Here is a tiny trained network, its code and every weight. The questions are about switching its units off for an input and a target symbol, where a switched-off unit gives its printed mean instead of its output.

import numpy as np


def w(rows, s, z=0):
    codes = np.array(rows[::2]) - 128.0
    scale = np.full(codes.shape[1], s)
    scale[-1] = z or s
    return codes * scale


def softmax(a):
    e = np.exp(a - a.max(-1, keepdims=True))
    return e / e.sum(-1, keepdims=True)


def log_softmax(a):
    a = a - a.max(-1, keepdims=True)
    return a - np.log(np.exp(a).sum(-1, keepdims=True))


def net(x, mask):
    ids = ['ΓΘΛΠΦΨΩβδεζηξσ'.index(c) for c in x.split()]
    T = len(ids)
    res = E[ids] + P[:T]
    u = 0
    for l in range(3):
        r = res
        for j in range(2):
            rows = slice(3 * j, 3 * j + 3)
            q, k, v = (r @ M[l][rows].T for M in (Q, K, V))
            z = softmax(np.where(np.tri(T) > 0, q @ k.T / 3**0.5, -1e9)) @ v
            o = O[l][rows]
            res = res + np.where(mask[u + j], z, o[:, -1]) @ o[:, :-1]
        u += 2
    return log_softmax(res[-1] @ U[:, :-1].T + U[:, -1])


Q, K, V, O = {}, {}, {}, {}
E = w([
[103,128,177],'Γ',
[100,129,182],'Θ',
[165,82,82],'Λ',
[124,126,144],'Π',
[101,124,171],'Φ',
[106,123,165],'Ψ',
[100,127,181],'Ω',
[99,125,173],'β',
[116,126,153],'δ',
[109,126,160],'ε',
[102,123,172],'ζ',
[99,124,176],'η',
[104,123,171],'ξ',
[195,254,75],'σ',
],0.022)
P = w([
[6,124,161],'0',
[120,92,168],'1',
[148,87,145],'2',
[150,85,141],'3',
[151,84,136],'4',
[150,80,125],'5',
[146,81,106],'6',
[173,72,218],'7',
[141,81,95],'8',
[146,77,108],'9',
[147,76,112],'10',
],0.017)
Q[0] = w([
[174,152,125],'L0H1',
[151,176,133],'L0H1',
[11,17,157],'L0H1',
[185,170,145],'L0H2',
[246,139,212],'L0H2',
[28,154,26],'L0H2',
],0.012)
K[0] = w([
[104,125,104],'L0H1',
[94,15,157],'L0H1',
[201,246,98],'L0H1',
[165,175,150],'L0H2',
[168,56,159],'L0H2',
[81,177,3],'L0H2',
],0.012)
V[0] = w([
[39,164,128],'L0H1',
[184,174,188],'L0H1',
[122,246,134],'L0H1',
[70,99,77],'L0H2',
[239,117,169],'L0H2',
[148,144,144],'L0H2',
],0.011)
O[0] = w([
[202,2,140,94],'L0H1',
[159,184,149,100],'L0H1',
[255,152,175,3],'L0H1',
[125,100,242,127],'L0H2',
[90,119,36,178],'L0H2',
[131,126,115,116],'L0H2',
],0.0074,0.006)
Q[1] = w([
[109,80,186],'L1H1',
[250,137,104],'L1H1',
[191,106,128],'L1H1',
[129,92,84],'L1H2',
[134,103,122],'L1H2',
[150,157,131],'L1H2',
],0.022)
K[1] = w([
[85,66,104],'L1H1',
[195,118,254],'L1H1',
[173,59,190],'L1H1',
[129,214,94],'L1H2',
[165,137,122],'L1H2',
[87,132,141],'L1H2',
],0.018)
V[1] = w([
[255,38,194],'L1H1',
[130,100,91],'L1H1',
[186,194,51],'L1H1',
[18,182,151],'L1H2',
[196,52,114],'L1H2',
[98,134,218],'L1H2',
],0.0067)
O[1] = w([
[90,103,170,189],'L1H1',
[168,158,137,171],'L1H1',
[83,154,2,1],'L1H1',
[95,159,125,127],'L1H2',
[92,82,116,185],'L1H2',
[165,56,55,138],'L1H2',
],0.0085,0.0071)
Q[2] = w([
[179,168,37],'L2H1',
[206,73,144],'L2H1',
[86,146,159],'L2H1',
[179,166,102],'L2H2',
[28,208,4],'L2H2',
[173,159,235],'L2H2',
],0.015)
K[2] = w([
[166,31,27],'L2H1',
[177,21,169],'L2H1',
[79,173,150],'L2H1',
[152,155,184],'L2H2',
[82,252,148],'L2H2',
[106,8,124],'L2H2',
],0.015)
V[2] = w([
[155,125,88],'L2H1',
[195,18,1],'L2H1',
[220,231,185],'L2H1',
[99,106,162],'L2H2',
[70,134,177],'L2H2',
[93,207,176],'L2H2',
],0.0099)
O[2] = w([
[78,161,172,63],'L2H1',
[253,254,186,95],'L2H1',
[118,33,198,7],'L2H1',
[94,239,151,221],'L2H2',
[115,206,170,214],'L2H2',
[180,93,209,93],'L2H2',
],0.0058,0.016)
U = w([
[10,103,135,190],'Γ',
[82,71,58,252],'Θ',
[138,155,52,179],'Λ',
[123,131,143,88],'Π',
[99,117,124,40],'Φ',
[109,109,125,62],'Ψ',
[106,100,115,64],'Ω',
[103,109,119,40],'β',
[115,128,140,71],'δ',
[108,119,131,62],'ε',
[104,107,119,57],'ζ',
[98,106,119,37],'η',
[107,111,125,60],'ξ',
[155,43,97,133],'σ',
],0.013,0.011)

Each question gives the input, a string of symbols that net reads in full, and the target symbol t.
The units are the heads (3 rows each of Q, K, V and O). Each row of codes is followed by its name. A weight is (code - 128) times the scale printed after its matrix; where a second scale follows, it is the last column's (O and U).
mask holds one flag per head, layer by layer. A switched-off head (its flag False) gives its mean, the last column of its rows in O, instead of its output. The means were averaged over made-up inputs and are rounded, as every weight is.
A unit's drop is (log p(t) with every unit on - log p(t) with that unit switched off) / (log p(t) with every unit on - log p(t) with every unit switched off).
The circuit of an input: a set's keep is (log p(t) with only the set's units on - log p(t) with every unit switched off) / (log p(t) with every unit on - log p(t) with every unit switched off). Starting from all 6 units, units are removed one at a time, each time the one whose removal leaves the highest keep (on an exact tie, the one counted first), for as long as the keep stays at least 0.8.
units of the circuit, in order: the units of the circuit, biggest drop first
unit that matters most: the unit with the biggest drop
which heads matter: for each layer, one digit per head in row order, 1 if its drop is at least 0.15 and else 0, layers parted by /
drop when u is switched off: that unit's drop, to one decimal
input Λ Ω Φ Λ σ Λ Λ Λ δ, target Λ: which heads matter	11 / 00 / 00
input Λ δ Θ Θ ξ ζ δ ξ, target Θ: unit that matters most	L0H2
input ξ Λ δ Π Φ Λ Π Π, target Λ: units of the circuit, in order	L0H2, L1H1
input Λ Θ ε σ Π, target Λ: units of the circuit, in order	L0H1, L0H2, L2H1
input σ Ω Λ Ψ Π ε β Π Γ, target σ: which heads matter	10 / 00 / 00
input Λ δ ε Φ δ δ Π σ Π ζ, target Λ: which heads matter	11 / 01 / 00
input Λ Λ σ Λ ε ε δ, target Λ: which heads matter	11 / 01 / 00
input Ψ δ Π ξ Γ Λ Γ δ, target Θ: which heads matter	01 / 00 / 01
input Λ Λ Π σ Λ Λ Λ Π Λ, target Λ: which heads matter	10 / 00 / 10
input δ ξ Γ Λ, target Γ: which heads matter	11 / 11 / 01
input Π Λ Θ ε Λ Λ, target Λ: which heads matter	10 / 10 / 10
input Λ Ψ Ψ Λ Π σ ξ, target Λ: drop when L1H2 is switched off	0.6
input Λ δ ε Π Λ ξ Λ Π, target Θ: drop when L2H1 is switched off	-0.3
input ε ε Π ξ ε Π Λ Λ, target Θ: drop when L1H1 is switched off	0.6
input Λ σ ε δ ζ Λ Π ξ Λ Λ β, target Λ: drop when L0H2 is switched off	4.5
input Ω Λ Π Π β Π Π Λ, target Θ: unit that matters most	L1H2
